Rows are numbered. After the first five, each row is followed by the numbers of the four nearest rows among all rows above it, by straight-line distance, nearest first.
1: [ 23 -10  -6  -2  -4  14  -8   0  -5  -1 -12  -4   6   5   6   2 -26 -10
   5  -8  -6  -2   9  -3   9  12   5   6   3  -1  -4   0   6   0 -12  -2
  -3   2   4  -5   5  -2  10   0  -8 -19   1  -1  -3  -4  -7  -6  -1 -10
   0 -12   1   0]
2: [ 24 -10   4 -10 -23  19 -17   9  -7  12  -7 -16   0   0  -4   3 -48  -2
  10  -8   3  -8   0  -3   1  11   9   1   1  -1  -6   8  -3  -3  -7  -7
   1   0   3  -2  -1  -7  -4   0   1 -10  -2   2 -18  -8   2 -19   1   2
  -1 -10  -5  12]
3: [ 15  -3  -3  -4 -13  -2 -25  -4  10  11  -7 -63  -1  11   1  12 -63  19
   7 -20   3  -6  -4   6   7   1  16  -1  -2  -2  -4  -4 -11  -5   1   3
   3  -3   0  -1  -6   2 -12   7  10 -23 -13   1 -17  -5   0 -45   5  -9
   8 -15  -6 -14]
4: [-21   4   3  -3   5 -31   0  -5  14   0   2  -1   2   0  -3   1  26   3
   6  10  10  -4  -1 -11   0  -6  -4  -3  -6   0  -5   0   2  -3  -7  -6
  -9  -5   2   7  -6   2   0  -9   5   8 -12  -6  20   8   8  -4   4   8
  -1   2  -1  -9]
5: [ 11   1   3  -3   2  36   3  -3 -13  -8  11   9  -2  -9 -13 -12 -35  -7
  -6   6  -2   6  11   0   1   2   6   1   3  11   5   4  -5   1   1   9
   5 -11 -10   1   0 -11   2  -6  -8   5   9   1 -13 -14  -1  -5  -8  -3
  11   3   4  10]
6: [-17   8   1  11  -3  11  -5  16   7 -12   0 -16  -6  -8   1  -4  -6  18
 -12   9  -1   6  -7   2  -3 -24  13  -7   3  10  -3   4 -10   0   9  -4
   1  -1   2   0  -4 -12 -10  -5  -5   4  -4  -4 -15  -7   3   3  -3   8
   8  15   4  -3] -> 5 4 1 2
7: [ 15  -4   0  -7   8  -2  13  -2  -2  -2  -5  33  -3   5  -2  -1  28 -13
  -7   3  -1   1   1   4   2  -3 -10  -9  -8   0   6   4   7  -1   2   8
   0  -8   0  -1  13   1  18   9  -9  -2   3  -2  12   6  -7   8   6   7
  -3   0  -5  -7] -> 4 1 5 6
8: [ 15   6   6   7  -7  31   3   0 -18  -8  -3   7   1  -5   8  -7 -17   0
 -12  -7  12   1   2   6   7  -3  17   3   3  -4   0  12   2   2   2  10
  11  -5  -4 -16  -5   4   9  -3  -9 -16  16  -3 -22  -3  -9  11  -8  -8
   3   8 -11  -2] -> 5 1 6 2
9: [-59  11  -3  12  -2 -26  16   8  17 -17   1 -10  -4 -29  -1  -5  37  27
  -8  16  -3  14  -9   6   3 -43  -1  -2   7  25   2  -8  -5   7   8  -1
 -13   0  10   1  -3  -5   2  -7  -1   7   6 -26  14   3   1  29   4   6
 -15  15  14 -20] -> 4 6 7 8
10: [  7  -1  -6   2   0 -16  -2  -6  -1  -9  -6 -37 -17  13   3  -6  36  10
   6 -15  -7  -1   3  23   1 -32  13   5   2   7  -7   0   2  -8  -1   3
   5   5   1   0  18   0  -7  -2   1 -31   3  10 -15  -2   6   5   4 -14
  14   2  -6 -22] -> 6 4 1 7
11: [-21  -4   2 -16   7  -9  -7   6  18 -20   7 -40  -3  17  -3  15  47  30
  26  -8   0  -3  -7   2   0  -7 -13   3   4   0  -8  -1   7  -9   2   7
  11   4  -4  10   6   1  -2  -2   0 -10   8  -6 -24   1  -5  -9   0  -9
   9   4   9 -10] -> 10 4 6 7
12: [ -4   5  -6  -6  -4 -11 -12   1  13  17  -7 -39  -8   6  -1   1  -9 -15
   9 -18   5   5  -7  28   6  23  -1   0 -12   3   2   3   7  -1   3  -2
  -3  -3  -6  -9  -1   3   4   7   3 -18  -1   3  12   8   2   2   2  -4
   8  -4  -4  -1] -> 1 2 4 10
13: [-11   7  -3   3 -10 -11 -11   0   9   1 -10 -27  -9   1  -1   4 -35  23
  -9  -8   0  -5   4   3   2 -14   4   1   9   8 -10   0  -5  -4   3  -6
  -7   7   0   1  -4   2  -9   7   4  -2   0   5 -14  -4  10 -11  -1  -3
   5  -2  -1 -21] -> 6 3 2 1
14: [-33  11   9   5  -9 -36  -4  11  20  -2  -5 -20  -5  -4  -2   1  -1  13
   2   5  -1   6  -4   5   3 -14  -3  -4  -6   5 -13  -9   3  -8  -1  -6
  -8  -4   7  -6   1  -3  -9   1   7  -9 -10  -3  16   1  13   0   6   5
  -4   0   7 -11] -> 4 13 6 12
15: [ 37 -13   0  -8 -15   2 -20  12 -12   8 -14 -57   0  22  -1  14 -49  10
   5 -29  -4  -3   2  10   3  15  15   0   3   1  -5   1   1  -4  -8   2
  -5   1   2  -4  -2   5  -4   4  -4 -17  -1  10 -12   0  -2 -39   7  -7
  14 -26   7  -1] -> 3 2 1 13
16: [ 12  -3   7   3  -5  20   2  -8 -23   0   2  24   7   1  -4  -8  10 -15
   1   2   6   4  -7  -6  -1  10  -1   0  -9  -6   0   3  -9   3  -3   3
   1 -12  -2  -1   5   3   3   6  -7 -15  -2  10  -4 -12  -8  11  -4  -3
   8  -9 -17   6] -> 7 8 1 5
17: [ 11   3   8  -7   9 -21  34  -3  -5   7  -3  25   5  -8  -6  -3  61 -11
  -3  10  -4  17   1  12   8 -12 -10  -2  -2   6  -1  -4  19   3  -4  -8
   5  -8   6  -3   5   1  27   2  -3  26   8   3  18   2   7  24   6  -2
  -3 -15   6  -6] -> 7 4 16 14
18: [  8  -4   6   8   2   7  -3  -6 -12  10  -3  25  -1 -16  -3   2 -35 -16
  -8   9   1  -1  13 -14  10   2   7  -1  -2   0   2  -4 -14  10   1   4
   3   4   1  -1   3  -2   0  -2   6   6  -5   6  15   0   6   3   0  11
  -6  -3   3   4] -> 5 1 16 2
19: [  9   3  -1   2  -4  -6  -2  -9  -7   5 -13  11   2  -5   0   4  -8  -6
  10  -3   7   4   4   3   6  10   4   1  -5  -3  -3   5   3  -2   5   7
   4  -8  -1   1  11  -7   1   2   1   1   0  -7   1  -3 -11   0   7   5
  -2 -13  -4   8] -> 1 16 18 7
20: [  5  -6   4  15  -5 -14  -2  -3  -6   9  -2  -6   0   1   4  -7  19   0
   0 -14   0   1  -2   7   5  -9   8  -4  -4   8   4   9  -6   2 -10  -3
   1   0   3  -2   6   1   3   3   2 -18  -2   9   6 -12   8  -4  -3   3
  11  -4  -6  -4] -> 19 16 10 4
21: [-31   4   5  -8  14 -14   9  -1  23 -14  13  -4  -2  20  -7   2  40   9
  10   4  -5   8  -7   0  -1  41 -32   1  -5 -13  -1 -13   3  -6   7   0
   2  -2  -3   0  -4  -3   4   3  -8   5   0  -8  17   7   1  -2  -2  -7
  -1  11  -9   1] -> 4 11 7 14
22: [ 31   3   3 -10 -10  22   6   7 -12  -1  -1 -23   8 -12   2   6 -46  27
   2   9  -4  -5   4  -2  -2 -14   7  -9   7   5  -5   6  -1  11   6   6
  -5  -5   4 -12   0   5   7   5  -4  -4   6  -3 -21 -16 -10  -8   5   1
  10 -34   7  -5] -> 2 1 5 13
23: [ 47 -12   2 -20  -3   0  15  -3 -12  11   4 -15 -12   8   8   2   4  -4
  -4   0 -15   1   0  23  -2  -4  10  -3   5  -6   3   1   3   0  -9  -9
  -4   5   6  -1  -1   9  15  -4   2  10  -2   0  -2   4  -1   1  13  -1
  -5 -16   8  -2] -> 1 19 20 7
24: [-23   4   1  -6  10  -5  -3   2   4 -28  10 -24   1  13   0   2  32  18
  22   2  -1  -7  -3   2 -20   1 -18   5   1   4  -7  -7   1 -10   8   8
  -2   3  -4   9   6  -2   3   8  -1  -2  -2 -10 -23   3  -1   3  -1   2
   9   9   4  -3] -> 11 21 4 6
25: [  2  -1  -4   3  -1   8   0   4 -13  -4   0 -10  -2  -7  -8   3   9   4
  -9   7  -4  -5   5   5   5  -7   7   1   0   2  -6   1  -6   0   3  -1
   2   2  -5  -2  -3   4  -6  -1   5  -3   2  -2  -9   0   6  -5  -3   8
   3  -8   5   0] -> 20 6 19 1
26: [  8   0   0   9  -1  -7  -4   4  -3   9 -11 -36  -6   4  11   0  -9   4
  -2  -4   1  -7  -6   6  -6  -7   3   4   2   1   5   6   0   2  -2  -2
  -1  -7  -5 -10   6   1  -3   6  -5 -25  -2   4  -7   7   7   2  -2  -2
   1  -5   1   1] -> 20 25 12 13
27: [-10   3 -14  24  -9 -21  -6   6   1   6   2 -13   6  16   2  -7  21  -6
   7 -17 -11   0  -5  20   8  12  -2  -5   5   2   5  11   8  -4   0  -8
   2  -4 -14  -2   1   3  -1  -1  -4 -21   1  23  13   0   8   0   9  -6
  11  25  -3   2] -> 20 12 26 25
28: [  1  -1   1   7   0  -1 -10   3  11   3  -9 -19  -3   1  -5   0 -17   2
   2 -11  -1   2  -3  -1  -8   4   1   0   0  -1  -1  -4 -16   4  -9   2
   5   1   0  -4  -2   8 -14   5   1 -20   6 -10  -9  -5  -8  -8   4  -6
   2   0  -7  -8] -> 26 13 25 1
29: [  1  -1   4  -8   0  18  -4  -2   6  -4  -8 -12  -3   3  -3   8 -31  16
  -5   7   2  -6   1   6   5  16 -15  -4   2  -7  -4   9  18   0   0   5
   3   8  -4   2  -6  -2  -6   0  -8   2  -3  -9   4   2  -6   8   8   0
 -10  -2  -3   9] -> 19 1 28 25
30: [-27  -1 -15   8   9 -11  14   8   3  -4   7 -17 -12  21   8  -4  54  -6
   1 -18   2  -1  -8  11  -7  -3  -5   4   1   6  -3   8   8   1 -12  -4
  11  -2  -7  -3  -1  -2   0  -6  -2 -10   5  16   9  -7  -6   1   3  -5
  16  35  -9  -4] -> 27 20 10 24
31: [ -3  -4  -7   4 -24  28 -24   6   7  -6  10 -41   6  -5  -1  10 -63  18
  10 -11  -4 -12   1 -11   5   3  21  -1  -1   0   4  -7 -25   4   0  -2
   0   7  -6   3 -12   0 -32  14   0 -31   2   5 -21  -5 -14 -37  -6   3
   8   8   9   4] -> 3 2 28 13
32: [ 40   0  12 -22 -10  37   3   2   1  -7  -6  -2   5 -24  -9   7 -63  18
 -13  14  -6  -3   7  -7   2   2  -4   1   0  -7   1  -2   3  10  10  -1
  -8 -10  -2  -3 -27   4   0   1  -8  24  -2  -7 -11  -5  -2  -4   2  16
 -19 -35  -4   3] -> 22 29 2 5
33: [ 10  -5  -4  13  -5   3   1  -9  -7  20  -8  13   7  -5   1   5 -15 -11
 -10  -5   0   7   1   2   2   2  11  13  -2   3  -1  10   4  -1   5  -6
  -3  -9   6   1   2  -9   3   3  -2   6  -9   3   7  -2   5  -2   5   4
 -10 -12   0   4] -> 19 18 1 25
34: [ 10  -5  -7  -9  -4 -22 -19  -1   8  -1   2 -40  -1  17   9   9 -42  13
  17 -11  -1 -11   0   5   8  17   1  -1   2  -6  -2 -10  -4 -14   3   4
  -5  13   2   4  -7  -4  -6   5  17 -14 -14  -2  -4  -1   4 -54  11  -4
   1 -11   0  -2] -> 3 15 13 2
35: [-63  18   3   8   7 -27   8   9  25   4  11   6   7 -28   7   3  47  13
 -10  16  -5  10  -2  -3  -9 -35  -2   8   5  12   6  -1 -10  19   6   1
 -16  -7   6  -3  -3   0  -2  -3  -3  16   5 -10  -1  -1  12  30   0  18
  -5  21   9 -19] -> 9 4 14 6
36: [ 11  -8  -1   9  -2   0   4  -5 -19  -5  -6 -11  -1 -11  -1   1   2  11
  12  -2  -5   1  10   6 -15 -42  25  -7   1   8  -7  -1  -3   9   0  -1
  -1   0   3  10   7   0  -6   5   4 -10   0  -3 -29  -7  -3  -5  -1   8
   6 -24  -2 -17] -> 25 20 26 6
37: [ 38  -5  15  -5 -14  18  -8   7 -19  -2  -2  15   4 -19  -3   4 -51  -4
   3   3   3  -5   4 -15   4 -36  23   1   8  15   1  -4 -19   4   3   0
  -1  -1  15   9  11   2  -7   5  -4   6   1   4 -16   3  -6  -4   5   4
  -8 -22   8   7] -> 22 18 2 5
38: [ -2   3  -5  -2   7  22  11   1  -7   2 -11  24   5   8  -2  -4  10 -10
  -8  -5  -7  -2   2  -4   4  -2   1  -4 -12  -1   4   4  -5   3  -1   7
  -2  -6   3  -7   2   6   3   7 -13 -17  10   2   9  -6 -10   5 -15   4
   6   1   0   1] -> 16 7 25 19
39: [-28   9  -1   3 -10  24  -4 -10   2  -2  -5  -4   6  -7  -3  -7 -15   0
  12  -7   3  -3   0 -11   4   2  17  -1  -7  -6   7   9  -8  10  -1  -1
  -1 -12   1 -14   2   1  -9  10  -9 -39   2   2 -14  -6  -5  15 -20   6
   2  -2   2   6] -> 38 28 8 26
40: [-17   3   1   3 -10 -21 -17  22  25   5  -2 -51   8   4   1  13 -47  41
  11  -8   4 -10   1  -2   3   6   7   3   1   7  -5  -5  -1   0   3  -8
 -15   7   7   8  -8  -2 -19   0  14  -3  -8   7  -2   2  13 -22   8   7
   5 -13   5  -4] -> 13 34 3 14
41: [  0   5   5 -10   9 -28  17   4  -1  10  -6  17   5  -3  -7   2  53  -7
 -11  19  -7  14  -5   5   0 -19 -14   0   0  -7  -1  -1   9   5   3   1
 -10  -2   0   6   3  -3  29 -11   7  37  -5 -12  13   0  -6  20  17  -5
  -9  -1  -8 -12] -> 17 7 4 19
42: [ -8  10   6   5  12   7  18  -4 -13  -2   1  30  -7 -12 -12 -18  63 -10
  -7  11   5  17  -6  11  -7 -25  -6   0  -5   3  -4   0   8  -1   1   2
   2 -10   3 -10   1   0  16  -4  -4   9   9  -3   4   3   5  39  -9   1
 -18   6   2   5] -> 17 7 41 38
43: [ 63 -27 -11 -22  -1  39   2 -15 -26   9  -2 -23  -5  33   3   1 -43 -27
  14 -28   7  -4   6  16   6  41   8  -6  -2 -15   3   6   9  -3 -14   7
   6   1  -8 -10  -6  -2  17  -1   4 -36   7   8  -5   5  -5 -23   2 -11
  17 -32 -15  14] -> 1 15 2 23
44: [  4   0 -15  18  -3   2  -7  -4 -18   9  -4  24  -2  -2   7 -10   5 -34
 -11  -1  -3  -4   9 -10   8  10  -3  -3   1   8   7   4  -6   1  -8  -2
   1  -3  -8  -8  -9   0   4  -2   7   4   1   5  42   5   3   8  -1   1
   1   7  -5   5] -> 18 33 38 7
45: [ -3  -3 -11   4  -5  -2 -13   0 -10  -1  -2 -21  -2   9  -4   3 -34   1
  14  -5  -2 -16   8  -6   0  16  10  -2   4  -5   2   0 -12  -3  -5  -2
  -1   3 -10   4   0  -4 -12  -4   4 -11  -9   7  -3  -6  -2 -24   0  -1
   3   0   0  -1] -> 28 2 1 34
46: [-29   8   5 -15  16 -25   7  -9  22 -14   2 -25 -10  25  -7   2  37  23
  21  -7   4   1  -4  17  -9  26 -20  -1   5  -6 -10  -5   9   0   4  -6
   8  -2   0  -7   2   4   5  -6  -7 -10   2 -11 -16   6  -5   2  -3   5
   2   3  -1  -5] -> 24 21 11 4
47: [ 10   3  -2  -4 -23 -14 -19   1  11  14  11 -45   7   7  -2   7 -38  26
  10 -14  -9 -11   5   8   0  -3  12  -2   4   3   1  -3   2   4  -9  -5
  -5   0  -1  -7   3   6 -12   1   5 -12  -9   1  -8   7   9 -28   4   3
   8 -14   4 -11] -> 3 40 13 34
48: [ 24  -1   0  -1  -6  33 -17 -10 -20   4  -9 -18  -7   3   9  -1 -30  -3
  17 -18  -6  -5   3   5   8  11  -1  -5 -17  -5   5  -2  -6  -3  -6   1
  -4  -1  -4  -2   9   1   2   3 -15 -27  -3   6 -22  -6 -18  -9  -9 -10
   7  -9  -5  14] -> 1 2 45 28
49: [-48   9   4   8 -13 -25 -16   1  28  -3   2 -20   2  -7  -8   4 -12  20
   6  -6   6   3   2 -12   0  -4   7   4   6  -7  -2  -8 -16  -1   2 -12
 -13   3   3   0  -5   2 -21   3   8   0  -6   3   5   3   8 -14  11   9
   7   9   2  -9] -> 14 13 40 4
50: [-47  10  -6   6  -6   0   1  -4   0 -15   5  -6   4  -5  -1  -1 -11   5
   2   7   8   1   2  -4   9  -3   1  12  -4   2   2  -3 -13  -1   2  -2
  -9   4   8  -8  -4   2 -11   4 -23 -10   5  -2  -8  -9   2  13 -12   4
   1   5   3  -5] -> 39 6 25 49
51: [ 37 -12   0 -18  -6   6 -11 -12 -23  12   0 -22 -10  20  -3   7 -51 -14
   2 -12  -9  -5  11   2  -1  21   8  -7   5  -4  -1  -1   3  -8 -11   4
  11   6   0   3  -6  -3  -1  -5   9  -9  -7   6 -14  -4  -4 -25   9  -2
  11 -20  -5   8] -> 2 15 1 45
52: [ -8  -4   5 -10   7   4 -10   3  14 -10   5 -50  -5  27   4   9  24  34
  19 -14  -4  -1  -4  17  -6   2 -18   3   1  10  -6  -8  11   2  10  -2
   8   5  -1  -9  -5   6  -7   4   0  -6  -4   7 -20   2   3  -6  -6 -16
   7   4  -5 -14] -> 11 24 46 10
53: [-25   1   6  -1   2  -1   6  -4  14  -3   6  -2   0   5  -5   6  12  -2
  -8  -5   5   0  -7  -2   0  17 -25  -2   5  -5  -1  -3   6  -1   0   3
  11  -2  -6  -1  -8   1   5  -7  -6  16  -5  -5   3  -2   0   4   2   3
  -5  12  -2   4] -> 21 4 29 25
54: [ -3   9   7  -8   5  -6  10   9   2   4  -8 -17  -9  -6  -9  -4  12   8
  -4   4  -1  10  -1  11  -1 -13  17   4   4   0   0  -4   3   5  11  -4
   4   2   4  -7   1   5   3  -1  -5   7   0   2   6  -1  -4   7   0   8
   1   1   1 -12] -> 25 6 20 26
55: [-31   8  -3 -10   0  -6   4   3  21 -12   6 -21 -13  22   0   6  33  22
   2   1   0   4  -7  15 -11  11  -9   2   0   9   7   0   7  -5  -4   1
   8  -3  -7   2  -7  -4  -8  -6  -2  -7  -9   0   4  -7   8  -1   4 -12
   2  18   4  -8] -> 46 24 53 30
56: [ 15 -12  -9 -13  -9 -52   0 -22   3  25 -22 -15  -6   7   2   2  32  -7
  37 -25  -5   7   6   0   4  25  -7  -7 -23 -13 -10   4  18   9  -1  -4
   3  -4   1 -16  24   7   8  11   3 -41  -9  -3  21  12  -1   4   0   1
   3 -36 -10  -9] -> 12 20 19 26
57: [ 17   0   3 -14   6   0  17 -13  -3   6  -1  22 -10   5   9   0  45  -7
   1   3  -1  13   1   5   1  -7 -11   4   1  -8   1   5  13   0  -2  -1
  -2  -7   0 -10   9   4  18  -9 -14   6  11   1  16   9  -4  27   8  -2
  -5 -10  -4   1] -> 7 17 42 41
58: [ 10  -2  11 -13 -14  22  -1  11   4   1  -1  -3   8  -1   6  11 -51   5
 -13   7  -1  -5  -1  -4   3  11  -8   9   7   1  -3  -3   3   0   1   9
   7  -1  -2   1 -11   0  -3   5 -11  17  -3  14  -9   6  -3   5   7   6
 -13 -10   8   1] -> 29 32 2 1
59: [  9   4  -2   0   2  12  -8   0  -5   8  -4 -19   5   8  -1   5 -21  -9
  14 -11   3  -4  -3  -1  10  12   5   4  -6  -8  -2  -1  -5  -6   3  -1
  -9   1   9  -6  -5   8  -3   3   0 -25 -10   2   0   2  -4  -4 -12 -10
   4  -3 -10   7] -> 1 28 45 48
60: [  1   0   7   0   6  -6  17  -3 -10   0  -7  30  -7  -5   0 -10  41 -11
  -5   4  -3  10  -8  14   1 -11  11   1   9   5  -4  -6   2  11   2   7
  -4  -2  -1  -9   5   2  18  -4  -7   5  -2   1   6  -4   1  27  -2  -2
  -5  -1   5   1] -> 42 57 7 17
61: [ -8  11  -8   3   6  -1  -7  16  12  12   2  -7   9   1  -2   7 -20  -5
  -9  -2  -8   3  -3   8   9  12   2  -8   0   5  -3   4   4   5  -1   3
   1  -4   5   1 -14  -6  -5   3   6  13   0  15  14  -8   0   0   5   0
  -9   6   0   6] -> 33 29 53 19
62: [ 59 -13   6   7   6  13  24   3 -18   9  -6 -24  -4   8   0  -1  10   2
 -10  -3  -7   4  -3  19  10  -4   4  -2  -1  -6   3   9  10  -1   1   8
   2  -3  -5  -3   7   1  13   2  -1   2   6   0  -7   5   4   4   2  -5
   7 -31  -1   4] -> 23 25 26 1
63: [ -2   8   1  -1   9 -37   9  12  11   4   2 -36  -3   2  -7   4   3  27
 -14   2   8   9  -9  21   1 -20  -1   2  -1   5  -3   1   7   4  12   6
 -12   0  -7   8  -2  -2  10  -3   8  15  -1   5   3  12  17   1  14  -2
 -17 -13  -3 -30] -> 54 14 13 4
64: [ 58   1  -4  23  -4  12 -11  -2 -36  20  -7  30  15 -21   4  -1 -63 -30
 -22  -1  -5   5   1  -7   4 -18  23  -7   4  -3   0   8 -12   4  -9  -4
  -9  -2  12   1   2  -1  -4   0   2  11  -1  14  27  -8   4   1  15  12
  -8 -25  -4  -1] -> 18 37 33 1
65: [ -5   4   2  -9   1 -34  -3   5  13  -8  -3 -63  -4  19   3  -2  56  28
  29 -29 -11 -10 -13  20   0 -22  19  11  -2  16   0  -5  10  -1  -3   8
   0  -1   2  -8  16   9  -3  -4   7 -30   6   0 -26   6   1  -5  -2 -18
  18   4  -3 -23] -> 10 11 52 24
66: [ 53 -17  -7   0  -4  47 -13   3 -24   2   2 -36  -6  13 -12  -1 -63 -17
   8 -22  -3 -16  -2   4  -5  17  13   3  -3 -10   6   6  -7   8  -1   6
   5   4  -9  -4 -15  -2 -12   7  -3 -43   6  18 -31  -2 -10 -22  -6 -12
   5 -14  -7  12] -> 48 43 51 2
67: [ -5  -4   7 -11   6   0  -4  -7   9   0  -1 -19  -8  14   3   8 -13  16
   9  -3   7   1  -4  15   4  12  -7   0   7   5  -1   3  -3   6   1  -1
   2   2   0  -2  -6  -1   1   1  -2 -15   2   7   5  -2   0  -3   0  -7
  -2  -2  -2  -3] -> 28 29 26 59
68: [ -1  10  -1  -6   7  12   4  -3   7   3  -5 -23 -10   6  -2   5  -5   2
  -7   5   4  -4   0  10   4  12 -10  -4   0 -10  -7  -5   9   4   4   0
   0  -3  -1 -10  -8   1   1   5   0 -11   1  11  -1   1  -5   6  -8   7
  -4  -7   1  -2] -> 67 29 25 26
69: [-54   7   4   6   8 -16   5   8   4  -9  -6   6  11 -27  -1 -11  34  10
  -1   6  -2   3 -12  -2   7 -23   8  -8  -3  -4 -14  -1  -6   7  11   0
  -4 -11   2  -6  -2   0  -2   7 -13 -22   3  -5   6   4   2  31 -13  12
   6   5   1  -1] -> 35 50 9 14
70: [  8  -5  -7   9 -19  47 -20   0  -6  -4  -5 -29 -11   3  -4  -1 -63   5
  12 -17  -7  -7  -4  -8  -1  14  24   0  -9  -6  -5   6  -7   0  -2  -6
   4  -1   1   1 -12   3 -23   4 -12 -35   2   3 -31 -20 -11 -14 -17   1
  13  -4  -7   8] -> 31 2 48 66
71: [ 62 -14  -4  -6  -5  36  -7   0 -19   6  -4 -12   0   8   8  -2 -40  -4
  -1 -13  -5  -3   7   9   3  11  13  -2  -6 -12   3  15   0   3  -4  13
   4 -13  -6  -7   1  -4  11   7  -6 -14   3   5 -22  -8  -4  -5  -4 -14
   8 -13  -8   9] -> 48 1 2 66
72: [-19  16  -1   4  19 -28  11   1  -6  -9   3  17  -2 -11  14  -6  47  21
  -2  17  -4   9  -8  21   3 -37  -6   0  -7   3  -7   1  10  12  -4  -1
  -5 -10   5  -5  -1   2  12 -10  -6  21   2 -13  11   9   8  22   5   3
  -3   1   1 -17] -> 41 60 42 17
